In the rows, 128 means zero.
Rows near named flat spaces through zero:
q826_q916: [117 121 191  68 135 127 118 118 115 184 122 113 124 158  93 113 175  89
 153 119 103 161 149 110 128 111 147 148 144]
q864_q560: [158  48 125 154 198 115 183 117 176  95 194  88 141  96 189 116  75  87
 145 154  94  61  77 144  78 175 147 144 130]
q826_q916: [118 175 122 131 102 148 143 137 119 101  86 148  99 152 142 145 119 149
 128 115 162 139 146 138 158 122 109 141 106]
q864_q560: [156  69 136 136 149 175 125 158 121 119 182 113 115 114 213  95 117 123
 134 186 122  99 147 153 133 153 120 137 142]
q920_q527: [174 130  97  94  95 121 128  67 148 101 159 143 139 150 123 141 170 163
 153 166 156 141 143 121 149 114 147 147 118]
q677_q549: [152 153 171 104  72 110  81 125  77 162  77 181  95 104 114 168 175 145
 152  97 145 148 144 113 177 153 131 162 104]
q677_q549: [156  97 207  83 142 158 176  66 153 131 114 108  91 125 189 118 189 104
 171 113  96 136 124 161 115 158 120 168  91]
q864_q560: [125 161 137 140 116  66 152 138 111 109  75 160 102 124  98 194  71  99
 154  70 148  97  92 101 148 162 153 179  96]
q864_q560: [134 113 148  59 102  88 132  55 155 128 148 109 178 164  48 126 191  78
 168 115  97 172 130  96 127  76 179 141 123]
q826_q916: [157 122 141 131  56 125 125  99 129  65 116 156 127 112 176 152 147 123
 153 103 124 127 117 139 180 155 132 138  67]
q826_q916: [117 106  97 129  78 103 116  96 128  87 138 119 177 117  73 127 147  89
 126 106  97 146 122 115 132  77 153 106 106]
q748_q857: [121  78 134 123 113 101 119 130  75 140 133 121 105 111 110 138 114  68
 137 113  95  96 121 108 128 135 159 155 116]
q920_q527: [109 156 121 144 113 144 157 153 132  72  86 131 138 129 108 140 104 102
 136 103 146 149 145 143 144  80 121 148 107]
q920_q527: [141 109 134 137 152 139 158  74 165 123 113 108 142  76 122 119 175 133
 126 108 100 144 109 161  76 113 109 118 110]
q864_q560: [139  44 120 154 117  84  83 118 115 137 180 114 175  58 114 115 133  85
 117 119  60  99  87 113 104 146 157  90 128]
q677_q549: [ 97 118 107 139 155 126 153 140  97 144 122 108  85 142 122 128  83 105
 109 124 121  91 122 122 101 133 129 138 134]
q920_q527: [182 136  82 120  95 102  87  76  98 162 148 175  83 118 146 163 160 217
 122 165 167  99 125 109 145 184 131 135 123]
q677_q549: [154 120 135 152 139 122 156 154 159  69 140 137 145 115 171 146  79 111
 157 132 144 103 109 138 147 154 137 157 114]
q748_q857: [ 85 178 174  94 120 182 151 134 103 154  66 123  59 190 156 115 149 133
 121 105 137 156 164 144 146 125  92 137 114]
q748_q857: [118 128 151 103 112 137 127 106 104 152 101 125 100 133 116 126 164 117
 131 108 113 143 141 129 127 120 124 137 115]
q920_q527: [216 183 148 109  89 147  96 126 138 118 113 207 110 116 186 171 177 232
 173 169 218 153 162 142 203 172 111 176 117]
q864_q560: [139 135 215 104 147 138  96 161 124 186  91 140 148  85  98 123 183 114
 155 105 119 180 149 135 130 116 121 149 148]
q748_q857: [ 90 123 202 115 183 149 149 194 134 157 127  96 119 167 161  98  85  70
 138 120 105 122 129 129 124 148 126 136 156]
q826_q916: [ 91  97 150 125 156 149 107 161 120 174 166  91 132 153 154  76 118 106
  98 144  86 120 128 124 110 141 121  80 163]
q748_q857: [126 155 155 117 182 169 155 156 158 142 114 116 130 143 133 110 132 142
 137 148 154 157 156 151 112 104 105 145 158]
q920_q527: [157 162 125  93  74 152  96  97 119 133 130 162 107 162 158 132 186 195
 134 158 165 156 163 128 178 138 115 125 118]
q920_q527: [151 103 119 138 146 122 129  65 142 158 129 121 120  72 130 125 177 163
 111 121 102 121 100 146  76 149 112 107 118]
q677_q549: [118 182  81 139  77  88  97  73 133 132  83 157 159 103  40 156 178 180
  99  82 136 169 113 113 121  92 120  83 109]
q864_q560: [167 179 144  82 155  95 149  64 200 147 127 142 156 155  89 151 176 180
 162 134 163 164 115 115 115 132 140 146 141]
q748_q857: [129 110  87 148 115 113 127 117  86 126 118 135  98  97 109 148 115 125
 116 123 128  99 124 124 116 125 134 143 114]
q677_q549: [124 129 159  90  95 103 107  69 103 176  90 133 116 113  71 139 203 118
 134  82  96 159 126 113 119 116 137 130 107]
q920_q527: [166  95 114 114 169  93 144  79 119 174 161 127  76 120 146 149 122 152
 137 156 131  69  98 112  92 192 147 161 136]
q748_q857: [106 101 129 123  78  88 112 105 101 120 139 123 121 146 131 134 115  83
 122  92  82 101  95  99 146 159 155 106  97]
q920_q527: [ 78 170 227 151 143 190 112 245 124 142  62 131 135 122 173  98 109 102
 120  83 121 172 152 161 160 130  78 107 138]
q864_q560: [137  47 125 164 136 123 100 148 111 131 176 110 149  65 159 104 113  94
 113 138  76  90 104 134 107 153 136 101 133]
q826_q916: [ 89 163 129 129 167 154 127 175 122 168 120 116 112 169 127 106 101 146
 100 142 145 135 147 126 117 121 105 108 168]
q864_q560: [ 96 132 134 168 121 127 104 175  88 144  87 136 119  85 114 132 106 113
 100  87 111 123 120 132 124 130 110 108 123]
q864_q560: [ 48 173 102 140  94 108 160 130  96  99  54 117 109 163  53 148  88  74
 104  50 115 137 122 112 127  75 130 122  94]
q748_q857: [169  82  92 111 108  96 127 107 123  86 175 131 164 115  83 147 128  90
 168 162 136 120 140 107 141  88 182 176 128]
q826_q916: [157 128 147 109 151 112 136 113 134 151 122 138 121 113 110 147 145 135
 155 133 142 130 128 124 118 136 139 167 135]
q677_q549: [ 81 108  57 150 128 127 153 121  73 126 134 101  65 157 126 125  71 109
  83 132 115  70 122 117 100 126 129 119 121]
q677_q549: [133 137 148 125 123 113 139 118 111 136  92 142  97 114 124 155 129 121
 142  98 130 119 118 126 131 148 130 158 107]
q748_q857: [141 131 145 113  94 143 107 162 104 113 137 149 118 152 161 132 120 123
 149 149 151 130 157 122 184 137 136 152 126]
q677_q549: [175 115 187 109 108 104  68 163 179 112 172 150 247 100 105 121 165 108
 179 142 125 184 135 113 176 110 163 123 153]
q920_q527: [132 102 103 146 114 101  88 125 145 122 166 124 197  96  92 115 140 123
 114 131 102 139 112 116 119 107 143  82 142]
q826_q916: [199 100  78 139 176 104 121 123 143 141 199 146 129 102 149 147 103 185
 142 209 174  78 118 118 111 170 148 159 167]
q748_q857: [115 105 125  91 102  93 149  72 140 104 148 102 149 167  89 128 141  71
 147 109  91 132 113 103 126 103 169 132 107]
q826_q916: [135 175  91 141 111  89 129 117 151  95  95 154 176 108  41 167 129 143
 137 103 162 160 124 115 131  77 140 137 123]
q826_q916: [150  96 112 133 156 133 133 124 123 140 163 121 107 118 160 123 116 141
 127 165 131  94 124 132 110 154 130 139 141]
q677_q549: [ 95 106 144 113 178 120 154 120 124 171 127  87 117 137  91 110 122  84
 120 114  91 120 118 121  76 113 137 130 148]
[ 74 151 165 123 164 126 159 109 175 153 111  88 137 167 134  99 125 113
 101  80  82 139  87 131  88 146 109  71 128] : q748_q857
[129  96  47 172 130  69 115  95  96 141 142 131 118  73  80 156 100 140
  92 119 112  73  83 106  81 143 145 110 124] : q920_q527
[209  77 149 143 139  84  80 134 132 151 183 165 144  55 177 153 128 156
 158 160 131  83  92 117 140 218 152 146 139] : q864_q560
[127 100 126 133 161 124 166  89 152 124 127  98 133 101 113 121 139 106
 127 113  97 122 106 144  76 115 128 129 119] : q920_q527
[146 148 136 120  36 133 109 117 124  62 119 165 130 150 177 147 142 136
 149 115 143 141 136 128 209 146 131 128  76] : q826_q916
[ 70 118 207  71 146 187 145 129 144 165 137  68 123 210 164  54 166  78
 121 123  71 168 153 140 120 110 111  91 142] : q920_q527
[137  88 124 141 161  99 124  98 128 164 130 113 145  60  78 128 152 114
 120 111  91 121 100 128  68 120 136 122 136] : q748_q857
[113  92 137 127 156 104 148  98 161 129 142  89 172 108  86 110 138  79
 127 102  75 134  97 126  78 103 145 109 130] : q864_q560
[114 128 186 128 172 162 120 163  98 200  85 123  87  93 137 112 150 129
 118 112 115 138 143 150 100 141  95 138 146] : q748_q857
[144 162 101  95  96 161 101 101 133 137 149 143 125 177 140 112 179 199
 118 179 167 163 171 128 157 109 113 108 142] : q864_q560
[ 93 110 117 134 129 111 105 150 102 155 151 111 130 147 114 111 100 102
 102 126 100 109 118 104 121 134 140  96 147] : q920_q527
[121 104 138 186 128 105  61 171  96 175 113 145 151  29 112 127 130 135
  90  91  91 119  97 129 107 156 111  78 138] : q864_q560
[136 117 169 116 141 125 110 123 147 159 133 123 155 108 123 114 164 125
 134 119 104 149 120 130 117 135 127 113 139] : q748_q857
[173  77 145 134 140 200 101 182 103 132 184 134  98 112 246  93 127 154
 135 211 146 103 171 161 158 168 106 144 150] : q864_q560
[142 141 110 126   4 141 135  86 108  21  96 163 108 143 173 160 148 120
 150  98 139 137 141 141 210 123 129 145  37] : q826_q916
[180 114 180 125 109 114 111 162 157  84 148 158 178 102 163 146 124 106
 186 134 141 137 125 128 183 153 153 163 119] : q677_q549
[141  80 102 149 146 151 140 125 114 123 168 112  91 117 197 112 104 137
 112 165 118  76 120 145 111 166 119 125 127] : q826_q916
[106  97 141 103 182 157 125 133 165 166 185  73 179 156 111  60 154 109
 112 168  92 158 145 132  84  83 128  84 184] : q677_q549
[ 93 144 141 163 115 156 113 175 134 114 123 126 131 141 192 103  97 137
  93 112 114 124 116 143 149 160  95  69 122] : q826_q916
[107 119 143 113 142 134 150 139 137 119 138 103 136 162 123 113 110  86
 137 128 114 130 133 124 126 110 140 136 135] : q920_q527
[149 124 120 122 156 142 202  54 152 107  93 114  88 103 130 145 156 135
 144 113 131 123 118 162  81 118 114 171  92] : q920_q527
[112 204 176 113 128 164 130 175 124 147  77 155  85 181 172 134 119 166
 132 120 174 151 155 135 172 156  94 140 132] : q826_q916
[121 117  89 130  94 122 119  92 127 108 145 120 143 134 114 120 145 132
 110 130 113 131 125 123 126 107 133  97 115] : q677_q549
[123 112 161  93  85  83 102 110 105 138 116 132 156 123  57 143 162  66
 157  88  95 154 128  95 147  99 170 146 114] : q864_q560

Rows near named flat spaces through zero:
q125_q384: [155 113 134 128 133 116  75 148 120  94 148 125 124 119 113 153 124 132
 120 129 120 160 158 150 154 103 122 150 128]
q479_q961: [151 201  88 117 146  90 200  98 136 131 141 136  97 140 144  86 151 119
 129 102 145  84 118 116 104 126 169 104 120]
q806_q225: [104 134 100  99 110  49 101 108 124 140 169 111 131 138 142 154 153 114
 171 136 120 132 114 107 116 105 171 139  91]
q479_q961: [106 191 158 136 123 157 171 103 131 107  76 144  75 166 144 107 117 167
  96  80 178  75  85 102  99 164 101 103 135]
q716_q854: [152 116  51 157 166 126 166 173 139 126 119 122 153 106 101  96 189 117
 135 122 130 139 137 180 134  99 111 171 130]
q716_q854: [ 76 149 166 126 125  84 144  58 150 145 179 133  52 194 110 102 104 192
 121 141 127  80 175 108  95 155 163  93 128]
q716_q854: [137 138 125 108 108 119 127 121 123 145 131 124 162 110 160 142 126  77
 145 126 125 141  92 105 124 127 159 108 115]
q479_q961: [146 167 125 153 143 134 190 111 156 122 123 152 123 133 110  84 150 114
 111  83 172 123 131 157  85 119 144 108 132]
q806_q225: [120 125 129 138 132 111 124 136 128 116 134 123 119 139 109 119 145 150
 142 124 132 125 140 140 126 116 121 156 123]
q806_q225: [ 44  86 103 103 115  91 114  89 140 171 139 138 127 141 115 168 142 148
 154 145 135 126 127 116  74 114 126 129  95]
q716_q854: [161  95 153 116 149 185  95 163  94  83  87 161 121  84  96 162  95 167
 110 131 126 138 170 148 150 100  49 166 145]
q716_q854: [ 70 117 142 114 123 141 134  80 142 160 124 143  86 158 132 144  93 168
  98 145 129  98 135 102 101 163 118  83 133]
q716_q854: [189 142 151 160 135 125 129 161 129  90 145 124 155 112 104  93 148 100
 142 103 136 160 150 169 143  99 146 157 136]
q479_q961: [132 132 138 134 138 168 128 129 129 118 105 134  98 137 134 130 100 152
  83 129 128 115 132 125 144 156 100 107 150]
q806_q225: [161 179 174 130  92  98 122 151 101  95 125 103 165 124 151 107 151  89
 192  93 143 132  74 105 139 113 159 166 108]
q479_q961: [148 131 151 114 128 125 105 125 112 120 151 119 106 133 138 132  93 143
 121 154  95 118 154 110 165 142 138 120 141]
q125_q384: [128 127 112 121 133 105 111 127 128 115 138 134 120 126 118 146 140 132
 130 120 136 138 137 139 120 104 127 140 116]
q18_q470: [124 109  73 121 143 124 107 137 136 127 124 132 126 117 130 163 141 121
 101 128 130 149 125 145 130 114 113 126 122]
q125_q384: [ 94 123 151 141 121  96 167  99 147 155 157 134 139 144  93  88 151 135
 176 126 141 118 151 138  77 114 160 138 114]
q125_q384: [105 146  64 110 140 112 164 111 138 132  94 162 129 112 124 150 171 117
 128  84 181 123  94 138  63  91 111 129  97]
q479_q961: [ 74 128  39  74 131 142 169 134  96 169  46 133 137 101 173 167 151 139
 154 139 129  72  43  71 110 137  69 144 102]
q18_q470: [130 151 159 119 111 136 115 115 120 125 127 118 109 145 160 133  95 129
 111 131 120 114 109  94 148 161 139  99 137]
q18_q470: [139 153 178 149 129 143 117  71 173 124 175 143  67 175 132 121  69 131
  34 118 137 139 172 138 123 172 173  29 160]
q479_q961: [112  72 129 193 113  82  63 151 180 118 188 103 186 145  79 132 189  80
 141 106 153 233 147 211 109  84 170 159 109]
q18_q470: [115  99  83 166 166 126 197 134 162 150 133 149 148 118  60  75 186 139
 148 120 150 131 174 195  76  91 118 161 127]
q806_q225: [137 137 124 136 146 134 154 138 122 117 119 131 109 131 111 102 135 159
 131 128 127 103 147 136 133 127 109 149 137]
q18_q470: [142 114 141 105 105 103  26 113 133 110 173 121 122 130 156 205  90  92
  85 134 115 189 134 122 154 123 162  86 120]
q18_q470: [162 140  95 113 153 157 134 141 117 108 100 147 109 104 137 146 116 132
  88 120 130 122 131 133 144 123  96 119 140]
q18_q470: [189 151 197 103 118 141  96 136  88  79 127 145 125  98 130 143  83 126
 137 118 123 133 150 112 153 107 123 138 134]
q479_q961: [135 163 120  94 124  94 150 111 106 136 138 125 116 126 150 121 126 130
 162 137 114  90 118  89 129 126 151 129 115]
q806_q225: [164 146 133 117 122 158 128 117 134 130 121 144 145 105 160 147 100  74
  89 113 136 152 108 120 129 137 148  72 137]
q18_q470: [ 83 120 157 130  87  94  81 103 143 152 165  94 131 170 157 146 117 112
 135 144 116 145 100  99 133 160 175  99 117]
q479_q961: [139 165 224 104 103 132 107 106  92 101 134 125  81 151 146 122  64 173
 138 139 109  84 141  72 156 158 131 120 140]
q716_q854: [166 131 152 122 125 137 116 140 114 108 129 137 149 101 125 133 118 106
 138 119 129 147 137 134 136 107 130 137 129]
q806_q225: [157 127 110 139 139 107  97 145 133 111 163 106 115 137 130 129 130 124
 108 140 105 147 151 145 169 128 147 130 137]
q125_q384: [ 74  80 151 178 135 208 151 144 153 137  63 147 138 138  88 114 135 166
 100 113 166 132 123 164  93 148  53 139 148]
q125_q384: [ 84  95 152 156 123 146 161 119 149 154 115 142 156 132  88 101 148 137
 154 121 153 132 136 151  76 122 116 142 124]
q716_q854: [154 123 141 138 154 131 130 141 120  95 136 145 104 121  83 111 127 168
 127 126 128 123 188 160 133 101 104 162 139]
q806_q225: [180 174 127 116 140 150 178 138 105 123 110 129 123 110 153  92 114 119
 130 128 113  89 118 104 155 144 132 120 145]
q125_q384: [ 46  94  94 122 116 174 159 120 137 185  61 133 151 129 149 149 137 133
 126 137 143 107  61 101  91 162  82 113 121]
q18_q470: [ 92 114 157 128 107 100  71 110 136 114 149 124 109 156 120 163 121 147
 124 122 140 148 133 127 116 123 132 129 113]
q806_q225: [125 135 117 125 129  94 125 134 119 124 145 112 120 138 125 119 145 141
 155 137 116 116 132 123 139 120 138 154 119]
q125_q384: [ 67 130  58 102 138 114 101 117 126 127  96 123  64 160 154 185 133 182
  84 130 136  96  92 103 129 148  80 122 115]
q716_q854: [137 132 111  37 125  91 120  95  81 143 139 158 123  81 147 182  97 128
 172 157 101 100 144  75 116  89 135 128  99]
[140 171  77 101 142  85 133 112 124 109 134 138  93 130 142 148 145 129
 116 104 145 113 117 121 116 106 138 122 109] : q125_q384
[128 132  79 121 152  70 112 111 144 113 173 137  89 141 103 144 151 147
 112 122 134 137 172 158 114  92 145 133 113] : q806_q225
[ 98 157 137 120 103  79 128  93 137 149 162 105 112 168 156 120 130 122
 145 132 123 110 103  93 120 152 181 103 113] : q716_q854
[143 144 187 100 101 117  88 115 102 107 139 129 123 125 145 153  91 124
 144 128 121 130 126  94 140 125 143 123 121] : q716_q854
[108 148 150 188  98 118  94 161 147 107 127  65 130 189 154 102 157 122
 120 107 138 144  65 129 167 175 143 141 134] : q716_q854
[146 176 114 130 146 110 153 114 134 103 134 137  81 147 126 109 134 149
 104 102 147 102 138 133 121 126 135 118 131] : q125_q384
[106 139 106 115 153 121 197 130 102 145 108 127  96 134 110  79 143 198
 175 157 106  44 146 105 127 135  96 173 131] : q806_q225
[117 122 213 156 114 183 134  88 161 137 129 155 118 149 115 114  76 127
  77 113 153 143 151 137  97 163 137  62 155] : q716_q854
[150  70 107 157 159  95  91 111 184 119 208 166 142 111  48 147 149  99
  92 115 149 222 234 232  83  54 163 116 123] : q18_q470
[188 174 154 109 107 166 156 143  98 137 104 111 166  99 196 107  95  66
 137 135 101 112  71  74 175 167 156  95 146] : q806_q225
[106 120 101 152 149 132 169 121 155 144 125 138 118 141  99  99 153 146
 117 122 144 118 145 157  98 128 119 128 132] : q18_q470
[148 115 227 133 100 203  81 130 119 101  97 149 144 113 136 159  62 113
  91 112 143 163 123 121 137 146 103  97 150] : q716_q854
[139  88  52 141 182 186 233 111 176 190 111 189 170  72  85  98 149  86
  92 127 148 144 172 192  59 103 119  83 145] : q716_q854
[ 86 104 193 155 115 205 129  92 163 149 102 152 110 156 124 132  74 144
  58 122 152 135 132 130  99 182 106  58 158] : q716_q854
[201 229  95 103 149  46 172 124 103  74 157 135  93 122 129  91 169 124
 166  82 147  90 135 125 124  75 171 161 104] : q806_q225
[133 138 218 178 130 129 197  95 159 137 171 147 128 153  63  31 127 146
 159 115 147 115 200 164  78 125 170 125 145] : q18_q470
[139 151 163 141 114 125 134 143 117 101 113 125 143 128 122 109 144 124
 159  98 152 128 108 129 120 115 125 158 120] : q806_q225
[ 78 150  92 132 110  79 147 101 151 169 152  93 120 175 162 112 156 116
 140 135 125 107  81 100 116 162 177 102 111] : q716_q854
[113 146 144 123 109 132 147 132 112 143 110 106 135 139 156 109 126 131
 158 138 116  95  88  88 141 158 131 134 128] : q18_q470
[ 65 107  43  67 110  88 117 109 117 179 107 130 160 104 169 201 157  96
 164 140 130 128  59  85  91 109 127 125  78] : q125_q384
[144 101  47 110 156 129 134 145 127 155 134 124 140  98 138 144 137 110
 114 163  92 134 139 136 154 122 124 124 133] : q479_q961
[149 135 156 100 109 123  60 127 106  98 134 126 117 122 155 181  91 119
 111 127 120 148 120 104 157 126 130 116 124] : q18_q470
[134 103 142 140 126 179 115 135 138 139 114 130 142 121 139 139  99 111
  87 139 119 150 126 133 145 155 117  95 151] : q806_q225
[115 127 147 111 121 194 162  90 142 153  78 183 146  98 139 154  95  96
  89  98 172 135 102 120  67 134 108  63 131] : q806_q225
